Small tables with named rows and columns. After each table, cells are looked up by row and column.

gaz:
         lofopo  bef  ril  kogin
dor          49   97  183     60
tusi         10   91  181     84
vas          49   80  183    215
dezoved      49   91  183    215
biriza       49   91  193    215
zep          49   99  183     66

dezoved, ril -> 183
dor, ril -> 183
tusi, ril -> 181
dezoved, bef -> 91
dor, lofopo -> 49
biriza, ril -> 193
Which row has the largest ril? biriza

Table tebo
,vizud,firodu,vor,kedezog,rifi,bis,zalod,sipogo,boz,toreso
satimub,94,108,134,80,103,114,111,97,99,81
ton,99,121,69,123,91,118,105,116,111,126
zoge,107,149,120,79,111,81,108,98,106,63
nozanu,105,78,123,130,115,97,92,103,89,89
mupupup,97,65,59,72,85,136,118,121,99,110
pugo,94,147,123,97,128,67,112,114,93,123
nupab,90,57,66,116,107,151,108,96,121,107
rik,83,199,131,127,89,156,109,96,90,89
mif,110,107,87,85,96,70,99,104,99,84
meza,100,65,116,113,113,136,103,78,89,107
rumo,112,190,90,174,132,111,98,124,88,95

satimub, firodu => 108
meza, rifi => 113
nozanu, rifi => 115
mupupup, rifi => 85
ton, zalod => 105
nupab, toreso => 107
nupab, boz => 121
zoge, firodu => 149
zoge, rifi => 111
Row with the largest rifi: rumo

lus:
|  | zef | tebise | dile | fug | rap | lav |
|---|---|---|---|---|---|---|
| litoza | 5.4 | 2.4 | -7.1 | 3.2 | 4.8 | 2.5 |
| gazud | 2.6 | 3.0 | -4.6 | 2.6 | 2.7 | 1.5 |
| sut | 3.7 | 4.5 | -3.4 | 3.8 | 4.3 | 3.1 |
| bulemad | -0.6 | 1.9 | -1.8 | 4.1 | 4.6 | 1.2 |
| solusu | 0.5 | -0.7 | 0.9 | 3.4 | 4.7 | 1.5 |
| dorud | 1.5 | -1.0 | 2.6 | 2.8 | 5.3 | 2.5 |
| lok | -0.9 | 1.6 | 2.6 | 1.5 | 1.7 | 4.7 |
| roga | 3.5 | 0.7 | 2.4 | 2.3 | 1.7 | 2.9 |
| pibip | 2.5 | 1.7 | -2.1 | 0.1 | 0.4 | 4.0 |

lav of gazud = 1.5
rap of bulemad = 4.6
fug of dorud = 2.8
dile of bulemad = -1.8
tebise of lok = 1.6
tebise of pibip = 1.7
dile of solusu = 0.9
zef of pibip = 2.5
lav of dorud = 2.5
tebise of gazud = 3.0
fug of pibip = 0.1
zef of sut = 3.7
rap of pibip = 0.4
lav of lok = 4.7
zef of roga = 3.5
tebise of roga = 0.7
rap of sut = 4.3
fug of gazud = 2.6
Which row has the largest lav? lok

mosu:
|  | sarut | foto | gimave | modetes | kasiz |
|---|---|---|---|---|---|
| deg | 212 | 119 | 42 | 45 | 144 |
| tezes | 201 | 146 | 43 | 46 | 132 |
| bilomut | 84 | 108 | 175 | 183 | 85 |
| soz | 214 | 115 | 40 | 43 | 143 |
| debidut | 197 | 153 | 46 | 49 | 131 |
| faz | 218 | 97 | 40 | 42 | 143 |
| fupavev | 217 | 92 | 46 | 48 | 149 |
| gamat | 219 | 95 | 42 | 44 | 146 |

What is the modetes of tezes in mosu? 46
What is the sarut of faz in mosu? 218
What is the foto of bilomut in mosu? 108
What is the modetes of deg in mosu? 45
What is the foto of deg in mosu? 119
What is the kasiz of tezes in mosu? 132
What is the gimave of soz in mosu? 40
What is the kasiz of bilomut in mosu? 85
What is the gimave of gamat in mosu? 42
What is the modetes of soz in mosu? 43
What is the foto of faz in mosu? 97
What is the kasiz of deg in mosu? 144
What is the kasiz of gamat in mosu? 146
What is the foto of tezes in mosu? 146
What is the modetes of faz in mosu? 42
What is the modetes of gamat in mosu? 44
What is the sarut of bilomut in mosu? 84
What is the gimave of tezes in mosu? 43
What is the sarut of debidut in mosu? 197
Which row has the largest modetes? bilomut

segevot =
        kodib  busodev
duzun      26      212
bisi      179       52
moso       98      235
dil       207      111
kazige    173      167
zab       116      200
mif       156      103
gapi      132      144
zum       176       98
gevita    203      131

kodib of zab is 116
busodev of moso is 235
kodib of mif is 156
kodib of gapi is 132
busodev of gevita is 131
busodev of zum is 98
kodib of moso is 98
kodib of duzun is 26
busodev of gapi is 144
kodib of gevita is 203
kodib of zum is 176
busodev of kazige is 167
busodev of duzun is 212
busodev of zab is 200
busodev of mif is 103
busodev of bisi is 52
kodib of dil is 207

Table ker
columns: mab, nafa, per, tig, vagurap, fuvod, talumar, rufa, nudag
paf: [74.737, 48.141, 59.055, 67.302, 24.929, 35.989, 92.924, 70.011, 17.676]
lof: [28.061, 87.242, 20.823, 40.420, 73.026, 42.710, 82.571, 70.127, 94.134]
fako: [77.160, 11.621, 33.881, 66.298, 81.175, 66.544, 45.316, 46.400, 45.302]
kiz: [37.178, 14.068, 25.675, 54.417, 85.195, 35.551, 49.225, 52.949, 75.993]
ler: [51.642, 43.862, 35.058, 59.656, 85.416, 84.396, 51.594, 16.813, 65.608]

What is the mab of ler in ker? 51.642
What is the nafa of lof in ker? 87.242
What is the per of ler in ker? 35.058
What is the per of fako in ker? 33.881
What is the mab of paf in ker? 74.737
What is the rufa of ler in ker? 16.813
What is the nafa of kiz in ker? 14.068
What is the tig of paf in ker? 67.302
What is the tig of fako in ker? 66.298
What is the rufa of kiz in ker? 52.949
What is the nafa of ler in ker? 43.862
What is the fuvod of paf in ker? 35.989
What is the rufa of paf in ker? 70.011
What is the nudag of lof in ker? 94.134
What is the per of paf in ker? 59.055
What is the rufa of fako in ker? 46.400
Row with the largest per: paf

